The symbols move the nodes like this.
pm f hz
pm b jr
pm n rr
pm j mf
cz f cg
cz b hb
cz n ch
cz j nj
gs f zr
gs b nl
gs n gg
gs j ls
bl f cj
bl b jz
bl n dz
bl j pf
ll f cz
ll b lj
ll n bc
ll j jz
bc f ch
bc b ll
bc n mh
bc j bl
hb f cf
hb b nb
hb n cz
hb j lh
rz f bl
rz b mh
rz n ns
rz j rt
fh f fs
fh b tn
fh n qs
fh j cc
rt f pf
rt b dz
rt n cf
rt j cd
br f nq
br b lc
br n mr
br j hh
md f dd
md b nc
md n ld
md j pm
qh f fh
qh b ft
qh n fm
qh j fj
td f pm
td b ld
td n rm
td j gf
cd f nm
cd b jg
cd n lb
cd j fb
ld f jr
ld b md
ld n td
ld j rr
tr f mh
tr b cc
tr n qb
tr j ns
ns f dz
ns b rz
ns n nb
ns j cf
qs f zf
qs b fh
qs n fj
qs j tr
dz f zq
dz b bl
dz n rt
dz j jg
gg f qm
gg b gs
gg n zb
gg j dj
fj f cc
fj b qs
fj n zr
fj j qb
lb f qc
lb b cd
lb n dc
lb j bd
tn f dj
tn b zb
tn n fh
tn j zf
lf f rh
lf b nq
lf n hh
lf j mb
mr f lf
mr b br
mr n dd
mr j qz
lh f lb
lh b cg
lh n nj
lh j hj
lc f gf
lc b rm
lc n br
lc j lf
ch f lh
ch b cz
ch n jz
ch j cj
qz f mb
qz b hh
qz n hz
qz j pq
ml f md
ml b sz
ml n nm
ml j td
jz f nj
jz b ch
jz n bl
jz j zq
nl f fj
nl b fm
nl n gs
nl j qm
hg f pq
hg b hz
hg n mf
hg j ft
tc f ns
tc b qb
tc n qn
tc j hb
nm f ld
nm b ml
nm n qc
nm j rm
fb f rm
fb b qc
fb n bd
fb j br
dj f qn
dj b ls
dj n fs
dj j ll
ls f tc
ls b qm
ls n dj
ls j lj
jr f qz
jr b dd
jr n pm
jr j hg
dc f fb
dc b lb
dc n hj
dc j fq
hz f bz
hz b qz
hz n hg
hz j tt
pf f sz
pf b zq
pf n jg
pf j nm
jg f ml
jg b pf
jg n cd
jg j qc
cf f jg
cf b rt
cf n cg
cf j lb
dd f hh
dd b mr
dd n jr
dd j hz
nb f rt
nb b ns
nb n hb
nb j cg
hh f ql
hh b lf
hh n qz
hh j bz
gf f mf
gf b rr
gf n nq
gf j rh
nq f rd
nq b gf
nq n lf
nq j ql
rm f rr
rm b td
rm n lc
rm j nq
qc f td
qc b nm
qc n fb
qc j lc
lj f hb
lj b qn
lj n ll
lj j ch
bz f gs
bz b mb
bz n pq
bz j zb
mf f tt
mf b hg
mf n rd
mf j qh
fq f br
fq b bd
fq n nc
fq j dd
zb f ls
zb b gg
zb n tn
zb j fs
tt f zb
tt b pq
tt n ft
tt j fh
rd f ft
rd b mf
rd n rh
rd j fm
qm f qb
qm b zr
qm n ls
qm j qn
cj f hj
cj b nj
cj n zq
cj j sz
mb f nl
mb b ql
mb n bz
mb j gg
bd f lc
bd b fb
bd n fq
bd j mr
rr f hg
rr b pm
rr n gf
rr j rd
zr f tr
zr b fj
zr n qm
zr j tc
zq f zm
zq b cj
zq n pf
zq j ml
fm f qs
fm b qh
fm n nl
fm j zr
rh f qh
rh b rd
rh n ql
rh j nl
nc f mr
nc b fq
nc n md
nc j jr
mh f jz
mh b bc
mh n rz
mh j dz
ql f fm
ql b rh
ql n mb
ql j gs
ft f tn
ft b tt
ft n qh
ft j qs
pq f gg
pq b bz
pq n tt
pq j tn
qn f nb
qn b tc
qn n lj
qn j cz
sz f nc
sz b zm
sz n ml
sz j ld
hj f bd
hj b dc
hj n zm
hj j nc
zf f ll
zf b fs
zf n cc
zf j mh
cg f cd
cg b cf
cg n lh
cg j dc
cc f bc
cc b zf
cc n tr
cc j rz
qb f rz
qb b tr
qb n tc
qb j nb
fs f lj
fs b dj
fs n zf
fs j bc
nj f dc
nj b lh
nj n cj
nj j zm
zm f fq
zm b hj
zm n sz
zm j md

In the rows, 146 means zero.

The rows follow the links: the fewer symbols apart two nodes are, the more alike their rows tend to be.

Here are some nodes, each with a row of numbers. One shown again gets a slightly different row.
ft
[ 145,  180,  167,  205,  150,   75,  176,  158,  213,  141,  139,  216,   92,  115,   79,   40,  209,  194,  113,   83,   76,  154,   85,  219,  130,  126,  127,   86,  157,  122,  136,  166,   90,   84,  120,  151,  121,  141,  153,  169,  238,  135,  146,  125,  278,  138,  161,  149,   58,  145,   82,  216,  114,  161,  141,  108,  113,  178,  209,  158,  203]
cd
[ 145,  125,   78,  212,  139,  184,  164,  137,   89,  148,  174,  107,  155,  162,  210,  226,   58,   86,  113,  185,  193,  147,  245,  130,  184,  204,  220,  143,  136,  174,  149,  132,  169,  190,  195,   86,  160,  132,  192,  131,   76,  175,  126,  181,   33,  218,  156,  159,  241,  181,  245,  132,  160,  155,  209,  205,  180,  131,  134,  103,  103]
zf
[ 205,  154,  120,  118,  132,  180,  145,  144,  149,   79,  177,  226,  220,  145,  136,  174,  239,   81,  139,  112,  199,  151,   99,  172,  166,   59,   49,  153,   76,  233,   81,  165,  137,  184,   59,  177,  102,   62,  166,  134,  110,   35,  152,  203,  146,  135,  169,  156,  147,   60,  150,  188,  126,  206,  113,  117,  197,  121,  110,  159,  189]
mf
[ 182,  148,  231,  148,  195,   56,  155,  163,   96,  210,  136,  155,  192,   97,   65,  145,  105,  177,  165,  203,   74,  227,  160,  161,  166,  146,  130,  142,  131,  131,   85,  179,  146,   66,  170,  181,  125,   88,  153,  101,  162,   85,  192,  127,  169,  100,  194,  133,   23,  107,  150,  141,  104,  155,  155,   61,   90,  195,  166,  160,  275]
cj
[ 140,  155,   99,  189,  143,  241,  133,  120,  114,  121,  194,  120,  189,  167,  228,  236,  108,   96,  128,  175,  222,  105,  151,  147,  171,  155,  167,  144,  108,  199,  175,  113,  164,  219,  193,  133,  146,  136,  171,  128,   53,  137,  118,  198,   61,  205,  113,  116,  245,  189,  206,  146,  185,  150,  176,  244,  207,  145,  125,  113,   27]
zb
[ 103,  147,  145,  135,  101,  105,  124,  147,  188,   57,  131,  219,   82,  171,  160,   57,  271,  163,  152,  105,  106,  124,  103,  183,  137,   69,   90,  185,  160,   78,  178,  134,  118,  133,   95,  185,  141,  166,  152,  181,  250,  166,  180,  179,  230,  103,  144,  161,   99,  140,   79,  172,  139,  123,   84,   32,  135,   91,  114,  213,  177]
ld
[ 133,  191,  220,  174,  204,  161,  134,  132,  150,  247,  143,   74,  138,  120,  126,  150,   61,  222,  161,  193,  101,  135,  103,  136,  126,  200,  195,  108,  180,  123,  199,  129,  144,  113,  262,  141,  159,  207,  108,  137,  138,  181,  133,   81,  178,  145,  101,   87,  105,  243,  119,  132,  170,  109,  174,  241,  119,  236,  207,  101,   63]
fs
[ 198,  150,  134,   99,  131,  173,  135,  145,  143,   71,  180,  223,  223,  147,  135,  169,  243,   87,  155,  120,  193,  148,   94,  169,  165,   54,   41,  165,   76,  211,   89,  165,  143,  185,   66,  191,  103,   61,  160,  134,  114,   39,  159,  208,  145,  121,  169,  149,  138,   56,  143,  183,  129,  198,  100,  101,  184,  125,  102,  174,  185]
lf
[ 123,  138,  207,  199,  167,   49,  124,  155,   54,  161,  147,  138,  153,  138,  149,  161,   82,  160,  160,  255,   70,  204,  217,  164,  189,  141,  153,  193,  143,   71,  147,  135,  154,   88,  231,  177,  140,  104,  185,   94,  169,  157,  222,  175,  123,  112,  178,  128,   56,  161,  175,  120,  126,   95,  164,   24,   89,  150,  111,  184,  224]
bc
[ 173,  121,   29,  122,   89,  162,  208,  162,  208,   93,  131,  174,  103,  164,  146,  115,  215,   90,  101,   29,  218,  128,  173,  133,  119,  166,  154,  117,  159,  204,  105,  170,  141,  184,    4,   84,  162,  146,  155,  201,  157,  150,   84,  136,  146,  194,  172,  227,  238,   85,  163,  172,  138,  215,  138,  171,  186,   88,  164,  134,  171]
sz
[ 147,  104,  126,  135,  162,  139,  177,  156,   97,  228,  114,   51,  146,  151,  151,  202,   19,  142,  151,  182,  165,  183,  267,   77,  140,  251,  248,  146,  188,  149,  132,  162,  186,  144,  168,   88,  186,  173,  142,  137,  106,  203,  134,  104,   55,  173,  170,  184,  208,  154,  221,   82,  150,  144,  198,  186,  128,  143,  152,  109,  163]
qz
[ 155,  137,  224,  164,  182,   46,  132,  161,   64,  181,  138,  141,  179,  120,  110,  158,   91,  167,  174,  241,   67,  222,  204,  158,  182,  143,  145,  180,  138,   98,  111,  156,  153,   79,  205,  183,  129,   88,  168,   91,  166,  123,  218,  156,  134,  104,  184,  131,   39,  132,  172,  122,  114,  113,  157,   28,   87,  172,  131,  177,  256]
lc
[ 100,  191,  212,  233,  186,  140,  118,  127,  140,  205,  171,  112,  114,  122,  164,  139,   72,  212,  145,  201,   81,  124,  114,  186,  153,  176,  190,  118,  165,   94,  218,  113,  129,  110,  290,  151,  149,  186,  147,  133,  158,  188,  157,  131,  181,  155,  100,   79,   94,  267,  120,  155,  173,   93,  186,  207,  118,  214,  179,  119,   58]
br
[  93,  188,  203,  256,  179,  138,  114,  127,  130,  184,  164,  122,  106,  130,  173,  133,   81,  206,  135,  213,   76,  124,  126,  195,  164,  166,  190,  126,  153,   86,  228,  113,  125,  119,  293,  152,  142,  181,  150,  116,  163,  192,  168,  147,  179,  155,  101,   78,   96,  265,  123,  155,  170,   76,  185,  185,  124,  203,  174,  131,   68]
nc
[ 139,  172,  220,  128,  209,  161,  149,  143,  152,  266,  123,   54,  145,  120,  108,  156,   48,  221,  175,  183,  116,  157,  127,  107,  122,  228,  207,  113,  194,  138,  179,  148,  163,  113,  230,  133,  170,  210,   91,  141,  130,  183,  119,   59,  156,  141,  109,  106,  123,  212,  130,  104,  160,  120,  170,  240,  109,  228,  207,  103,   88]
qb
[ 211,  147,   69,  147,  118,  171,  179,  154,  171,   80,  171,  221,  189,  141,  130,  156,  220,   75,  110,   70,  209,  148,  123,  176,  159,  103,   92,  115,   98,  240,   75,  172,  130,  191,   36,  132,  113,   62,  171,  150,  118,   55,  119,  183,  137,  182,  181,  186,  183,   64,  172,  206,  121,  235,  136,  152,  202,  128,  153,  143,  193]
rz
[ 154,  112,   39,   87,   87,  178,  191,  163,  218,  106,  105,  151,   98,  177,  154,  115,  211,  109,  121,   33,  221,  115,  172,  103,  105,  172,  162,  139,  185,  178,  127,  165,  155,  186,    6,   92,  178,  182,  133,  215,  158,  182,   91,  118,  146,  177,  154,  217,  250,   91,  145,  143,  147,  198,  124,  178,  178,   74,  158,  140,  150]
rr
[  88,  148,  192,  248,  159,   75,  109,  138,   71,  142,  166,  144,  115,  143,  184,  148,   80,  172,  143,  250,   63,  171,  203,  191,  190,  141,  178,  176,  144,   59,  198,  117,  144,  100,  280,  170,  140,  133,  190,  106,  180,  192,  217,  193,  142,  139,  153,  110,   78,  210,  166,  144,  142,   75,  176,   65,  107,  151,  115,  181,  163]
md
[ 131,  177,  225,  143,  206,  166,  143,  144,  150,  264,  137,   66,  148,  122,  110,  147,   50,  222,  166,  185,  114,  150,  113,  124,  120,  218,  200,  111,  185,  130,  183,  144,  154,  114,  244,  143,  160,  210,   96,  137,  133,  176,  122,   70,  168,  139,  102,   93,  114,  223,  117,  112,  167,  114,  178,  250,  113,  230,  206,  103,   76]
bd
[ 147,  146,  203,   96,  200,  156,  157,  152,  139,  278,  111,   38,  154,  124,  108,  163,   30,  209,  179,  181,  135,  172,  166,   73,  112,  235,  217,  130,  199,  139,  147,  159,  177,  114,  198,  118,  178,  199,   97,  140,  116,  184,  122,   52,  128,  139,  126,  132,  145,  183,  151,   79,  157,  126,  177,  230,  106,  210,  193,  102,  122]
bz
[ 177,  183,  197,  183,  175,   74,  179,  165,  184,  189,  139,  196,  139,   88,   47,   75,  170,  193,  135,  119,   77,  187,   95,  208,  141,  136,  127,   82,  144,  155,  105,  192,  103,   72,  135,  153,  111,  113,  145,  142,  203,   90,  146,  110,  254,  123,  171,  141,   28,  127,   96,  205,  107,  182,  155,  116,  101,  212,  217,  139,  235]
lj
[ 191,  130,   32,  149,  100,  166,  201,  156,  201,   93,  146,  202,  136,  150,  136,  127,  211,   83,   94,   40,  217,  146,  165,  152,  136,  140,  139,   98,  136,  228,   90,  179,  131,  182,   17,   97,  141,  111,  177,  184,  138,  114,   94,  153,  143,  194,  181,  213,  224,   79,  171,  201,  129,  230,  146,  170,  190,  108,  165,  129,  181]
hj
[ 146,  108,   98,  171,  145,  145,  173,  153,   92,  192,  133,   71,  142,  154,  180,  215,   30,  112,  133,  178,  181,  170,  277,   96,  164,  239,  247,  150,  170,  154,  134,  143,  187,  158,  178,   79,  181,  151,  170,  134,   98,  199,  127,  136,   36,  198,  169,  182,  227,  160,  244,   95,  153,  147,  208,  185,  143,  132,  142,  106,  145]
lh
[ 149,  155,  118,  142,  149,  271,  113,  116,  135,  124,  191,  122,  196,  178,  222,  225,  134,  102,  147,  171,  225,   85,  112,  126,  152,  138,  135,  161,  110,  194,  187,  108,  168,  230,  183,  150,  151,  152,  142,  138,   53,  136,  121,  186,   80,  175,  100,  111,  238,  185,  171,  137,  190,  148,  154,  259,  215,  144,  116,  122,    9]
ql
[ 190,  174,  217,  159,  191,   63,  172,  162,  151,  207,  136,  175,  168,   88,   40,  104,  142,  194,  144,  148,   77,  213,  106,  186,  150,  140,  121,   95,  138,  156,   85,  187,  123,   67,  147,  158,  109,   94,  139,  127,  177,   75,  158,  110,  223,  118,  182,  135,   23,  110,  121,  180,  104,  178,  160,  103,   93,  218,  203,  146,  260]

Each walk starts at a row. The symbols on each line, taken left to right, move it on to the next node.
Each answer is a row, close to the row of the node it stands for.
start [ 147,  160,  212,  113,  204,  160,  150,  150,  146,  273,  122,   47,  155,  123,   99,  164,   40,  215,  173,  185,  129,  160,  142,   89,  113,  232,  211,  116,  196,  137,  167,  153,  170,  117,  219,  130,  175,  212,   95,  136,  126,  183,  125,   53,  147,  135,  115,  118,  132,  198,  141,   89,  165,  122,  175,  242,  107,  222,  200,  100,  104]
b n j -> [  83,  177,  190,  270,  166,  106,  109,  130,  108,  160,  170,  136,  107,  139,  191,  135,   82,  184,  136,  230,   63,  138,  159,  203,  178,  154,  192,  145,  147,   64,  225,  104,  126,  110,  293,  158,  141,  164,  178,  120,  174,  199,  182,  172,  163,  161,  123,   84,   87,  251,  135,  158,  163,   70,  185,  131,  119,  181,  148,  152,   97]
f j n f -> [ 112,  152,  142,  159,  105,   95,  131,  146,  203,   65,  126,  217,   73,  163,  150,   41,  258,  171,  147,  101,   93,  122,  105,  197,  129,   78,   92,  167,  162,   82,  178,  136,  109,  116,   97,  178,  146,  172,  147,  174,  252,  169,  174,  165,  239,  111,  146,  155,   92,  146,   77,  186,  138,  123,  101,   46,  126,   98,  128,  203,  171]
start [ 148,  139,  162,   72,  118,  147,   99,  141,  144,   52,  154,  214,  183,  168,  161,  134,  263,  122,  182,  143,  156,  142,   95,  158,  156,   36,   34,  217,  103,  142,  138,  140,  144,  167,   87,  222,  131,  106,  148,  143,  165,   94,  194,  202,  164,   86,  149,  147,  113,   79,  111,  153,  138,  141,   80,   37,  166,   98,   70,  211,  178]
j f j b -> [ 141,  148,  134,   58,  141,  274,  114,  124,  164,  126,  160,  102,  188,  190,  202,  204,  172,  132,  176,  142,  230,   83,   88,   95,  128,  132,  121,  177,  135,  187,  186,  119,  178,  222,  144,  158,  168,  195,  105,  156,   75,  149,  114,  153,  103,  148,   82,  119,  236,  161,  137,  117,  188,  140,  114,  248,  201,  131,  109,  140,   10]
f j n f -> [ 111,  194,  222,  197,  202,  161,  133,  130,  145,  234,  152,   91,  130,  122,  133,  140,   68,  219,  155,  194,  104,  134,  105,  150,  135,  190,  188,  109,  170,  120,  205,  129,  143,  114,  269,  146,  151,  202,  119,  140,  143,  186,  139,   95,  180,  141,  100,   80,   99,  253,  115,  135,  171,  100,  184,  238,  117,  234,  198,  109,   64]
start [ 140,  137,  130,   43,  137,  267,  117,  132,  173,  125,  145,  100,  180,  192,  197,  193,  184,  135,  185,  127,  230,   82,   94,   81,  115,  133,  119,  183,  150,  179,  185,  124,  178,  222,  123,  161,  170,  203,   95,  176,   87,  160,  112,  135,  109,  136,   89,  128,  240,  159,  126,  113,  194,  139,  104,  242,  198,  121,  114,  141,   17]
j n n n b -> [ 146,  119,   79,  205,  138,  171,  164,  147,   82,  161,  154,   93,  149,  164,  200,  221,   46,   96,  115,  186,  190,  155,  261,  124,  174,  220,  230,  147,  143,  167,  145,  135,  177,  175,  182,   88,  165,  143,  184,  129,   83,  187,  132,  162,   33,  213,  158,  163,  239,  167,  249,  122,  162,  144,  205,  201,  169,  128,  132,  105,  120]
b n b b -> [ 145,  129,   80,  218,  139,  197,  156,  129,   91,  139,  179,  114,  162,  162,  218,  233,   67,   83,  117,  187,  198,  133,  222,  137,  186,  192,  209,  147,  124,  176,  154,  124,  166,  199,  194,   98,  156,  128,  182,  125,   65,  169,  126,  192,   33,  221,  148,  149,  239,  178,  234,  137,  165,  149,  200,  212,  197,  134,  133,  104,   81]
start [ 190,  160,  234,  149,  193,   57,  158,  167,  119,  213,  135,  163,  188,   95,   55,  135,  118,  181,  155,  182,   75,  226,  142,  165,  162,  141,  126,  115,  139,  145,   86,  182,  133,   67,  162,  174,  113,   87,  145,  103,  162,   78,  181,  119,  186,  106,  192,  131,   14,  110,  140,  155,  104,  164,  156,   73,   89,  203,  183,  156,  272]
b b f j -> [ 110,  134,  141,  108,  101,  107,  115,  144,  181,   50,  130,  222,  104,  172,  159,   73,  273,  145,  162,  119,  116,  124,  110,  177,  131,   58,   67,  199,  144,   86,  170,  135,  118,  140,   96,  199,  145,  155,  149,  171,  234,  163,  189,  182,  212,   95,  146,  158,  104,  125,   85,  166,  139,  119,   82,   33,  139,   85,  102,  219,  174]
b n f f -> [ 195,  133,   50,  151,  102,  165,  194,  157,  189,   86,  156,  208,  150,  144,  134,  135,  214,   74,   99,   45,  216,  145,  149,  172,  150,  140,  127,  104,  119,  234,   77,  183,  128,  187,   18,  109,  128,   97,  178,  172,  131,   92,   98,  164,  144,  192,  183,  206,  213,   67,  178,  204,  123,  238,  143,  162,  194,  109,  165,  129,  181]
start [ 144,  111,   64,   44,   95,  197,  170,  155,  214,  120,  105,  129,  103,  193,  158,  121,  206,  123,  151,   52,  219,  110,  155,   83,   90,  169,  151,  162,  195,  170,  145,  153,  168,  192,   23,  109,  185,  214,  111,  207,  153,  195,   91,  109,  133,  153,  133,  210,  252,  104,  137,  121,  161,  174,  108,  189,  178,   75,  141,  146,  118]
b f b j -> [ 138,  138,   86,  218,  138,  220,  142,  124,   98,  130,  194,  120,  174,  164,  221,  233,   78,   87,  114,  179,  204,  125,  198,  143,  180,  180,  191,  140,  116,  183,  164,  115,  158,  210,  199,  107,  155,  128,  181,  128,   65,  159,  125,  196,   42,  221,  131,  131,  251,  183,  224,  146,  171,  151,  193,  233,  196,  138,  134,  103,   61]
j n b b -> [ 155,  113,  138,  119,  164,  138,  180,  159,  101,  239,  109,   40,  146,  145,  134,  195,   22,  160,  155,  184,  164,  184,  249,   70,  134,  254,  248,  147,  193,  142,  131,  165,  194,  132,  170,   89,  189,  182,  131,  142,  110,  201,  128,   86,   66,  164,  156,  177,  193,  153,  213,   71,  156,  136,  193,  191,  116,  162,  162,  105,  162]
start [ 107,  198,  216,  218,  196,  153,  128,  134,  147,  218,  162,  100,  121,  119,  146,  133,   66,  214,  146,  200,   89,  128,  103,  169,  143,  187,  193,  110,  166,  104,  219,  123,  130,  117,  278,  147,  144,  195,  131,  136,  149,  191,  148,  119,  188,  154,  101,   77,   96,  259,  118,  143,  171,   94,  183,  226,  121,  224,  190,  119,   57]
n f j n b -> [ 192,  168,  226,  149,  195,   62,  170,  164,  140,  208,  141,  170,  182,   86,   46,  118,  123,  186,  152,  166,   79,  218,  128,  178,  152,  142,  122,  111,  140,  156,   85,  194,  124,   70,  149,  165,  108,   91,  142,  111,  173,   72,  172,  115,  203,  111,  189,  133,   19,  105,  129,  165,  100,  173,  155,   92,   89,  221,  195,  144,  264]
n n f -> [ 118,  167,  148,  186,  113,   84,  152,  153,  218,   87,  132,  222,   64,  140,  127,   28,  249,  180,  126,   84,   90,  128,  101,  213,  126,   99,  113,  127,  162,   94,  167,  148,   96,  104,  106,  161,  140,  165,  149,  184,  259,  168,  154,  150,  265,  124,  148,  152,   81,  154,   67,  201,  134,  137,  113,   72,  126,  130,  164,  189,  181]
start [ 210,  144,   95,  137,  119,  174,  174,  154,  165,   80,  179,  222,  201,  134,  131,  166,  222,   73,  116,   82,  204,  144,  118,  175,  158,   87,   74,  119,   91,  244,   76,  173,  129,  183,   45,  147,  111,   63,  168,  144,  112,   41,  124,  191,  140,  165,  177,  171,  172,   59,  158,  201,  124,  228,  134,  145,  196,  128,  141,  143,  188]
n j b -> [ 145,  106,   46,   66,   91,  182,  185,  161,  218,  109,  103,  138,   95,  186,  162,  115,  213,  122,  134,   40,  219,  115,  166,   89,   99,  171,  164,  152,  187,  174,  131,  159,  163,  190,   16,  100,  188,  203,  124,  212,  164,  192,   96,  113,  134,  174,  145,  219,  253,  102,  142,  130,  155,  184,  116,  183,  174,   77,  151,  138,  135]
b f n f -> [ 149,  147,   96,  202,  141,  230,  137,  127,  106,  126,  196,  124,  177,  163,  226,  234,   90,   88,  123,  177,  212,  106,  173,  146,  177,  163,  180,  144,  107,  187,  167,  116,  166,  213,  202,  115,  140,  131,  177,  121,   54,  145,  123,  197,   52,  211,  128,  129,  244,  184,  216,  153,  179,  151,  183,  235,  208,  138,  123,  112,   46]
start [ 213,  148,  101,  123,  129,  176,  152,  149,  153,   85,  174,  224,  210,  136,  137,  169,  227,   72,  130,   96,  204,  151,  104,  177,  162,   76,   66,  135,   78,  232,   74,  173,  130,  189,   52,  165,  105,   51,  165,  135,  104,   43,  138,  195,  144,  154,  175,  164,  162,   57,  158,  197,  127,  222,  120,  133,  198,  130,  128,  157,  187]
b n f j -> [ 142,  137,  126,   26,  127,  264,  120,  131,  181,  129,  136,  101,  165,  192,  188,  179,  191,  138,  185,  111,  231,   84,   95,   78,  105,  139,  121,  183,  157,  172,  182,  128,  177,  219,  100,  158,  179,  214,   90,  177,   99,  163,  109,  131,  115,  129,   92,  146,  246,  149,  127,  100,  189,  138,  103,  232,  190,  113,  114,  143,   33]
f b b b -> [ 140,  155,  129,  121,  145,  275,  113,  116,  140,  126,  188,  115,  199,  175,  218,  227,  148,  120,  157,  152,  233,   85,   96,  117,  147,  129,  129,  165,  111,  195,  188,  118,  169,  234,  174,  156,  153,  164,  126,  140,   61,  142,  120,  174,   83,  166,   93,  112,  236,  177,  158,  135,  191,  145,  140,  259,  216,  136,  112,  123,    1]
